Below is a small trained network, with its code and all its weights. Each question gives an input and a class and asks what happens when units are switched off, that is, made to give their printed mean instead of their output.

import numpy as np


def w(rows, s, z=0):
    codes = np.array(rows[::2]) - 128.0
    scale = np.full(codes.shape[1], s)
    scale[-1] = z or s
    return codes * scale


def norm(h):
    return h / np.sqrt((h * h).mean(-1, keepdims=True) + 1e-5)


def f(y):
    return y / 2 * (1 + np.tanh(0.7978845608 * (y + 0.044715 * y**3)))


def log_softmax(a):
    a = a - a.max(-1, keepdims=True)
    return a - np.log(np.exp(a).sum(-1, keepdims=True))


def net(x, mask):
    res = np.array(x, float).reshape(1, 8) / 4 @ E
    u = 0
    for l in range(4):
        y = f(norm(res) @ A[l][:, :-1].T + A[l][:, -1])
        res = res + np.where(mask[u : u + 7], y, B[l][:, -1]) @ B[l][:, :-1]
        u += 7
    return log_softmax(norm(res)[-1] @ U[:, :-1].T + U[:, -1])


A, B = {}, {}
E = w([
[164,121,147,107,43,79,128,125,143,129],'x0',
[102,42,107,104,157,118,191,72,153,120],'x1',
[254,125,99,154,81,78,157,87,86,109],'x2',
[160,165,185,61,112,103,146,122,172,133],'x3',
[123,164,65,128,113,138,185,158,114,130],'x4',
[80,154,117,80,134,69,174,102,117,207],'x5',
[180,216,97,91,127,100,140,166,193,188],'x6',
[169,103,192,109,52,145,129,162,146,180],'x7',
],0.0095)
A[0] = w([
[110,212,98,100,2,139,109,63,98,155,151],'L0N0',
[220,43,89,230,241,110,168,19,56,188,138],'L0N1',
[159,87,152,47,115,67,217,106,130,138,97],'L0N2',
[102,176,42,92,146,186,173,245,173,149,90],'L0N3',
[45,118,147,123,175,172,80,131,159,154,11],'L0N4',
[98,183,74,122,224,127,189,145,217,178,2],'L0N5',
[205,139,86,147,111,25,87,157,85,239,45],'L0N6',
],0.0061,0.003)
B[0] = w([
[111,118,106,168,147,104,77,146,213,99,183],'L0N0',
[76,121,107,142,128,90,98,64,149,95,254],'L0N1',
[112,12,190,96,102,122,124,97,103,144,194],'L0N2',
[115,120,103,155,149,88,152,97,135,61,214],'L0N3',
[167,156,192,91,135,221,54,208,128,149,174],'L0N4',
[157,123,71,115,151,102,158,64,112,90,191],'L0N5',
[157,164,133,106,116,99,110,143,171,77,193],'L0N6',
],0.011,0.0045)
A[1] = w([
[112,34,71,252,193,123,100,123,129,129,124],'L1N0',
[178,207,132,32,139,127,203,100,42,198,3],'L1N1',
[143,107,124,98,90,113,47,112,102,146,47],'L1N2',
[145,88,189,48,114,100,234,37,216,199,138],'L1N3',
[118,149,143,40,201,130,166,87,66,131,135],'L1N4',
[127,202,157,103,196,201,63,191,184,170,87],'L1N5',
[103,226,59,2,230,126,238,110,141,196,129],'L1N6',
],0.0065,0.0042)
B[1] = w([
[119,87,98,107,77,105,188,60,71,124,237],'L1N0',
[95,61,133,126,93,148,123,135,100,144,118],'L1N1',
[191,114,91,138,155,186,106,110,179,135,127],'L1N2',
[41,58,202,130,108,82,145,123,122,127,253],'L1N3',
[91,162,107,179,106,85,109,135,77,68,167],'L1N4',
[152,72,125,116,255,201,147,103,152,120,213],'L1N5',
[156,132,37,208,122,69,87,51,106,34,229],'L1N6',
],0.01,0.0047)
A[2] = w([
[225,136,159,146,65,246,81,172,114,80,250],'L2N0',
[36,92,54,177,161,159,167,87,17,175,206],'L2N1',
[187,70,120,174,185,83,152,1,51,28,190],'L2N2',
[133,148,131,112,210,199,85,157,36,89,24],'L2N3',
[52,99,112,139,110,77,150,100,99,118,184],'L2N4',
[33,119,177,185,191,103,86,18,152,116,228],'L2N5',
[181,133,151,172,50,73,115,130,86,135,53],'L2N6',
],0.0068,0.0014)
B[2] = w([
[214,163,110,230,166,86,159,81,112,110,165],'L2N0',
[53,56,92,97,103,115,127,151,73,113,193],'L2N1',
[107,155,2,152,102,102,56,148,122,32,249],'L2N2',
[49,163,161,87,84,107,162,212,136,150,154],'L2N3',
[118,105,129,36,86,95,137,58,93,130,184],'L2N4',
[89,139,93,134,121,152,150,162,24,65,210],'L2N5',
[174,188,131,102,205,182,142,186,192,161,149],'L2N6',
],0.0098,0.012)
A[3] = w([
[121,77,236,185,80,214,139,112,136,125,192],'L3N0',
[76,128,123,173,255,185,144,113,119,128,213],'L3N1',
[141,128,184,93,107,78,121,147,124,202,3],'L3N2',
[222,178,139,102,96,113,63,128,127,80,129],'L3N3',
[151,185,76,107,51,155,108,125,185,105,155],'L3N4',
[129,171,110,123,94,80,92,201,220,146,204],'L3N5',
[117,47,63,224,128,147,198,107,145,136,154],'L3N6',
],0.0075,0.003)
B[3] = w([
[136,165,66,113,97,43,118,115,165,235,213],'L3N0',
[127,77,172,70,164,125,13,179,89,191,254],'L3N1',
[125,139,186,35,122,202,150,111,126,142,137],'L3N2',
[105,186,117,195,134,190,98,144,166,48,242],'L3N3',
[236,155,194,164,181,113,127,79,200,71,223],'L3N4',
[168,128,154,172,137,183,64,58,130,148,208],'L3N5',
[160,2,24,147,63,48,49,106,57,95,233],'L3N6',
],0.0088,0.0036)
U = w([
[136,192,123,159,145,102,229,171,128,212,3],'0',
[184,176,241,102,187,222,68,164,173,206,96],'1',
[55,115,175,98,204,158,97,234,101,158,75],'2',
[230,214,68,249,141,117,99,100,200,55,202],'3',
[73,51,62,115,77,75,91,59,40,58,211],'4',
[122,84,220,48,53,69,184,61,180,201,66],'5',
],0.011,0.0063)

Each question gives the input, the list of numbers given to net, and the class t.
The units are the neurons (one row each of A and B). Each row of codes is followed by its name. A weight is (code - 128) times the scale printed after its matrix; where a second scale follows, it is the last column's (A, B and U).
mask holds one flag per neuron, layer by layer. A switched-off neuron (its flag False) gives its mean, the last column of its row in B, instead of its output. The means were averaged over made-up inputs and are rounded, as every weight is.
A unit's drop is (log p(t) with every unit on - log p(t) with that unit switched off) / (log p(t) with every unit on - log p(t) with every unit switched off).
unit that matters most: the unit with the biggest drop
top k neurons: the k neurons with the biggest drops, biggest first
k most important neurons of layer l: the k neurons of layer l with the biggest drops, biggest first
drop when u is switched off: that unit's drop, to one decimal
input [-3,-7,5,0,-6,-8,-4,-4], class 3: unit that matters most	L1N3
input [2,2,-7,6,-6,0,0,6], class 5: top 2 neurons	[L3N0, L1N3]
input [-3,1,-2,-3,-3,-8,6,2], class 2: top 4 neurons	[L1N5, L0N1, L3N1, L1N6]
input [-2,-7,-1,3,-8,7,-3,-8], class 2: top 2 neurons	[L0N4, L1N0]
input [-4,-8,8,-1,-8,4,-1,-6], class 3: top 3 neurons	[L0N6, L1N3, L2N1]
input [4,3,-1,5,-1,-8,5,2], class 5: top 3 neurons	[L2N2, L1N3, L0N4]
input [-7,-1,3,1,7,-1,3,1], class 3: top 2 neurons	[L1N3, L0N2]
input [3,-3,3,-2,3,7,-1,0], class 3: 2 most important neurons of layer 0	[L0N6, L0N0]
input [6,0,2,5,-3,-6,-7,-6], class 3: top 3 neurons	[L1N3, L2N1, L2N2]
input [4,-3,-2,3,-4,0,-7,7], class 5: top 3 neurons	[L2N2, L1N6, L3N0]
input [3,-7,3,7,-5,8,-4,0], class 5: 2 most important neurons of layer 0	[L0N2, L0N4]
input [5,-6,1,4,-7,0,8,4], class 1: 2 most important neurons of layer 2	[L2N2, L2N5]
input [6,1,-6,4,8,-5,5,6], class 5: top 3 neurons	[L2N2, L1N3, L0N4]
input [-6,-6,-2,4,-3,-5,4,5], class 1: unit that matters most	L1N5
input [8,6,7,5,-3,-4,1,1], class 5: 3 most important neurons of layer 0	[L0N2, L0N3, L0N5]
input [1,-5,-5,-7,2,-1,-3,-1], class 2: 2 most important neurons of layer 2	[L2N3, L2N2]
input [4,-4,5,1,-5,-8,1,8], class 3: drop when L2N0 is switched off	0.1
input [-5,2,5,-1,-5,3,6,7], class 5: drop when L1N3 is switched off	0.2
input [-5,0,-5,-1,-2,-3,2,-2], class 2: drop when L0N4 is switched off	1.3
input [-1,-8,-8,-4,-8,0,4,-4], class 1: unit that matters most	L0N4
input [3,-3,-4,0,-3,-5,-4,1], class 1: 2 most important neurons of layer 1	[L1N6, L1N5]
